Below are the code and all the weights of a small trained network. Each question names an input and a class and asks about switching units off, where a switched-off unit gives its printed mean instead of its output.

import numpy as np


def w(rows, s, z=0):
    codes = np.array(rows[::2]) - 128.0
    scale = np.full(codes.shape[1], s)
    scale[-1] = z or s
    return codes * scale


def norm(h):
    return h / np.sqrt((h * h).mean(-1, keepdims=True) + 1e-5)


def f(y):
    return np.maximum(y, 0)


def log_softmax(a):
    a = a - a.max(-1, keepdims=True)
    return a - np.log(np.exp(a).sum(-1, keepdims=True))


def net(x, mask):
    res = np.array(x, float).reshape(1, 5) / 4 @ E
    u = 0
    for l in range(2):
        y = f(norm(res) @ A[l][:, :-1].T + A[l][:, -1])
        res = res + np.where(mask[u : u + 11], y, B[l][:, -1]) @ B[l][:, :-1]
        u += 11
    return log_softmax(norm(res)[-1] @ U[:, :-1].T + U[:, -1])


A, B = {}, {}
E = w([
[7,1,173,180,53,81,163],'x0',
[100,82,213,117,25,250,32],'x1',
[123,142,139,114,113,125,147],'x2',
[236,60,64,47,48,163,109],'x3',
[133,127,125,132,125,122,118],'x4',
],0.0039)
A[0] = w([
[227,148,128,24,155,173,113,94],'0.n1',
[129,142,155,102,107,107,121,109],'0.n2',
[175,114,95,51,84,87,167,135],'0.n3',
[173,104,90,132,97,182,173,167],'0.n4',
[87,94,150,102,66,196,52,251],'0.n5',
[112,191,249,142,111,207,5,197],'0.n6',
[95,121,161,168,93,128,190,87],'0.n7',
[215,85,166,119,83,189,173,12],'0.n8',
[125,1,109,128,57,74,178,30],'0.n9',
[117,190,114,169,184,75,142,58],'0.n10',
[54,73,156,182,110,88,143,131],'0.n11',
],0.0076,0.0032)
B[0] = w([
[83,238,86,132,192,82,146,223],'0.n1',
[128,86,128,133,175,163,85,133],'0.n2',
[94,103,122,218,83,118,125,188],'0.n3',
[48,113,136,30,218,31,96,181],'0.n4',
[179,147,228,162,162,110,84,249],'0.n5',
[226,131,66,132,67,208,254,255],'0.n6',
[98,146,128,206,154,119,84,164],'0.n7',
[150,149,192,151,176,129,88,171],'0.n8',
[147,94,89,95,155,239,240,196],'0.n9',
[157,184,165,81,116,164,86,182],'0.n10',
[114,130,96,149,94,20,40,203],'0.n11',
],0.006,0.0079)
A[1] = w([
[138,83,171,87,124,139,112,73],'1.n1',
[165,150,83,112,118,138,159,71],'1.n2',
[166,126,151,104,106,120,120,154],'1.n3',
[118,124,118,126,176,12,128,89],'1.n4',
[98,139,71,94,106,73,92,2],'1.n5',
[205,109,182,120,109,140,125,164],'1.n6',
[150,179,127,88,168,143,105,105],'1.n7',
[134,67,103,86,176,132,185,163],'1.n8',
[91,89,182,103,149,120,123,139],'1.n9',
[74,150,56,86,111,109,72,74],'1.n10',
[169,201,149,53,147,109,94,75],'1.n11',
],0.011,0.0045)
B[1] = w([
[40,191,28,52,195,140,176,151],'1.n1',
[104,48,106,105,113,164,187,183],'1.n2',
[54,111,124,132,145,65,109,167],'1.n3',
[110,114,95,49,128,193,117,233],'1.n4',
[66,84,94,71,255,155,163,154],'1.n5',
[64,135,92,99,165,74,95,228],'1.n6',
[136,76,145,172,86,97,54,235],'1.n7',
[230,216,128,118,71,159,210,180],'1.n8',
[126,160,88,92,168,166,128,157],'1.n9',
[54,145,94,91,210,133,187,164],'1.n10',
[92,60,209,201,62,106,105,254],'1.n11',
],0.0075,0.0071)
U = w([
[115,128,202,234,97,93,49,163],'0',
[33,124,45,11,216,131,136,5],'1',
[233,173,94,115,93,197,243,218],'2',
],0.012,0.0019)

Each question gives the input, the list of numbers given to net, and the class t.
The units are the neurons (one row each of A and B). Each row of codes is followed by its name. A weight is (code - 128) times the scale printed after its matrix; where a second scale follows, it is the last column's (A, B and U).
mask holds one flag per neuron, layer by layer. A switched-off neuron (its flag False) gives its mean, the last column of its row in B, instead of its output. The means were averaged over made-up inputs and are rounded, as every weight is.
A unit's drop is (log p(t) with every unit on - log p(t) with that unit switched off) / (log p(t) with every unit on - log p(t) with every unit switched off).
most important unit: the unit with the biggest drop
k most important neurons: the k neurons with the biggest drops, biggest first
top k neurons in layer l: the k neurons of layer l with the biggest drops, biggest first
drop of u: that unit's drop, to one decimal
input [1,-1,-6,4,-7], class 2: most important unit : 0.n9
input [0,-2,4,-5,-5], class 0: top 2 neurons in layer 1 : 1.n11, 1.n6
input [6,0,3,0,-3], class 1: top 3 neurons in layer 0 : 0.n6, 0.n11, 0.n3
input [0,8,3,0,2], class 2: top 2 neurons in layer 1 : 1.n11, 1.n7
input [1,-7,7,5,5], class 2: 3 most important neurons : 1.n8, 0.n11, 0.n9
input [6,6,-8,1,7], class 1: 2 most important neurons : 1.n6, 1.n1
input [-8,-4,0,6,3], class 1: 2 most important neurons : 0.n6, 0.n5
input [0,-8,-7,-4,0], class 0: 4 most important neurons : 0.n10, 0.n6, 0.n4, 1.n11
input [2,-6,7,1,-3], class 2: top 2 neurons in layer 0 : 0.n5, 0.n1
input [7,4,-4,2,4], class 1: 3 most important neurons : 0.n9, 0.n5, 1.n1
input [4,-2,2,2,-2], class 2: 2 most important neurons : 0.n9, 1.n8
input [-4,1,-5,0,-4], class 2: top 2 neurons in layer 0 : 0.n6, 0.n5
input [-3,5,-4,0,-8], class 2: 2 most important neurons : 0.n6, 0.n11
input [3,3,-6,8,4], class 1: most important unit : 0.n5
input [6,-7,3,6,1], class 2: drop of 0.n9 : 1.5
input [-8,-7,2,8,-7], class 1: drop of 0.n6 : 1.2
input [-3,-8,-8,-3,-1], class 0: drop of 0.n6 : 0.9
input [-8,8,-4,-5,7], class 2: drop of 0.n6 : 3.0
